Below are the code and all the weights of a small trained network. Each question names an input and a class and asks about switching units off, where a switched-off unit gives its printed mean instead of its output.

import numpy as np


def w(rows, s, z=0):
    codes = np.array(rows[::2]) - 128.0
    scale = np.full(codes.shape[1], s)
    scale[-1] = z or s
    return codes * scale


def f(y):
    return y / 2 * (1 + np.tanh(0.7978845608 * (y + 0.044715 * y**3)))


def log_softmax(a):
    a = a - a.max(-1, keepdims=True)
    return a - np.log(np.exp(a).sum(-1, keepdims=True))


def net(x, mask):
    res = np.array(x, float).reshape(1, 3) / 4 @ E
    y = f(res @ A[0][:, :-1].T + A[0][:, -1])
    res = res + np.where(mask, y, B[0][:, -1]) @ B[0][:, :-1]
    return log_softmax(res[-1] @ U[:, :-1].T + U[:, -1])


A, B = {}, {}
E = w([
[125,94,59,86,118,172,216],'x0',
[123,162,137,91,205,34,151],'x1',
[248,122,183,184,154,127,221],'x2',
],0.016)
A[0] = w([
[150,35,91,63,85,51,160,208],'neuron 0',
[144,113,147,107,206,84,39,211],'neuron 1',
[106,123,137,66,186,90,180,203],'neuron 2',
[227,24,156,177,142,128,119,4],'neuron 3',
[197,158,79,215,148,152,157,85],'neuron 4',
[46,196,97,155,155,176,52,83],'neuron 5',
[99,175,126,208,124,115,69,222],'neuron 6',
[149,183,171,159,92,132,94,85],'neuron 7',
[130,91,127,223,40,234,92,126],'neuron 8',
[113,110,159,46,76,129,63,59],'neuron 9',
[112,112,98,71,64,93,82,34],'neuron 10',
[74,93,56,106,101,145,35,58],'neuron 11',
[171,159,88,63,221,98,115,172],'neuron 12',
[231,141,147,160,135,162,139,36],'neuron 13',
[167,130,113,176,75,249,72,119],'neuron 14',
[135,101,221,182,122,160,205,57],'neuron 15',
[80,125,39,128,112,141,63,59],'neuron 16',
[150,13,172,143,37,180,86,128],'neuron 17',
[138,139,122,77,217,2,156,229],'neuron 18',
[148,154,136,68,181,94,112,218],'neuron 19',
[148,200,83,115,124,100,143,179],'neuron 20',
[154,110,128,176,129,134,191,85],'neuron 21',
],0.009,0.0014)
B[0] = w([
[129,135,163,94,125,136,143,169],'neuron 0',
[138,137,149,87,165,135,119,197],'neuron 1',
[155,87,112,89,92,135,83,193],'neuron 2',
[109,190,71,181,180,124,132,210],'neuron 3',
[80,179,98,139,140,140,121,197],'neuron 4',
[69,180,98,90,153,150,125,212],'neuron 5',
[163,119,113,127,151,88,134,187],'neuron 6',
[114,173,157,174,152,159,120,167],'neuron 7',
[175,34,196,35,81,72,31,226],'neuron 8',
[117,165,127,116,128,169,144,183],'neuron 9',
[92,130,86,160,188,166,156,182],'neuron 10',
[90,175,98,226,162,135,193,227],'neuron 11',
[136,94,190,76,84,87,107,194],'neuron 12',
[66,187,82,174,175,190,195,211],'neuron 13',
[159,52,198,2,100,99,77,209],'neuron 14',
[129,166,110,160,190,157,174,210],'neuron 15',
[100,177,76,209,189,180,155,208],'neuron 16',
[168,44,120,69,89,112,114,202],'neuron 17',
[188,68,187,122,114,87,82,250],'neuron 18',
[173,84,161,76,128,98,106,182],'neuron 19',
[151,111,139,107,130,101,113,150],'neuron 20',
[98,175,127,176,119,156,133,189],'neuron 21',
],0.0089,0.015)
U = w([
[217,3,155,28,85,142,66,249],'0',
[137,146,62,234,197,254,148,7],'1',
],0.0081,0.0012)

Each question gives the input, the list of numbers given to net, and the class t.
The units are the neurons (one row each of A and B). Each row of codes is followed by its name. A weight is (code - 128) times the scale printed after its matrix; where a second scale follows, it is the last column's (A, B and U).
mask holds one flag per neuron, in row order. A switched-off neuron (its flag False) gives its mean, the last column of its row in B, instead of its output. The means were averaged over made-up inputs and are rounded, as every weight is.
A unit's drop is (log p(t) with every unit on - log p(t) with that unit switched off) / (log p(t) with every unit on - log p(t) with every unit switched off).
unit that matters most: the unit with the biggest drop
k most important neurons: the k neurons with the biggest drops, biggest first
drop of u: that unit's drop, to one decimal
input [-2,-5,-8], class 1: unit that matters most	neuron 11
input [8,8,7], class 0: 2 most important neurons	neuron 18; neuron 12
input [7,-5,5], class 0: 4 most important neurons	neuron 8; neuron 14; neuron 17; neuron 11
input [8,-2,2], class 0: 2 most important neurons	neuron 11; neuron 16
input [-6,-8,8], class 0: 2 most important neurons	neuron 8; neuron 14
input [8,-3,3], class 0: 4 most important neurons	neuron 11; neuron 16; neuron 8; neuron 14
input [6,-5,-7], class 1: 2 most important neurons	neuron 11; neuron 16
input [6,-5,5], class 0: drop of neuron 8	5.0
input [-3,3,-5], class 1: drop of neuron 9	0.0
input [3,-8,7], class 0: drop of neuron 17	0.2
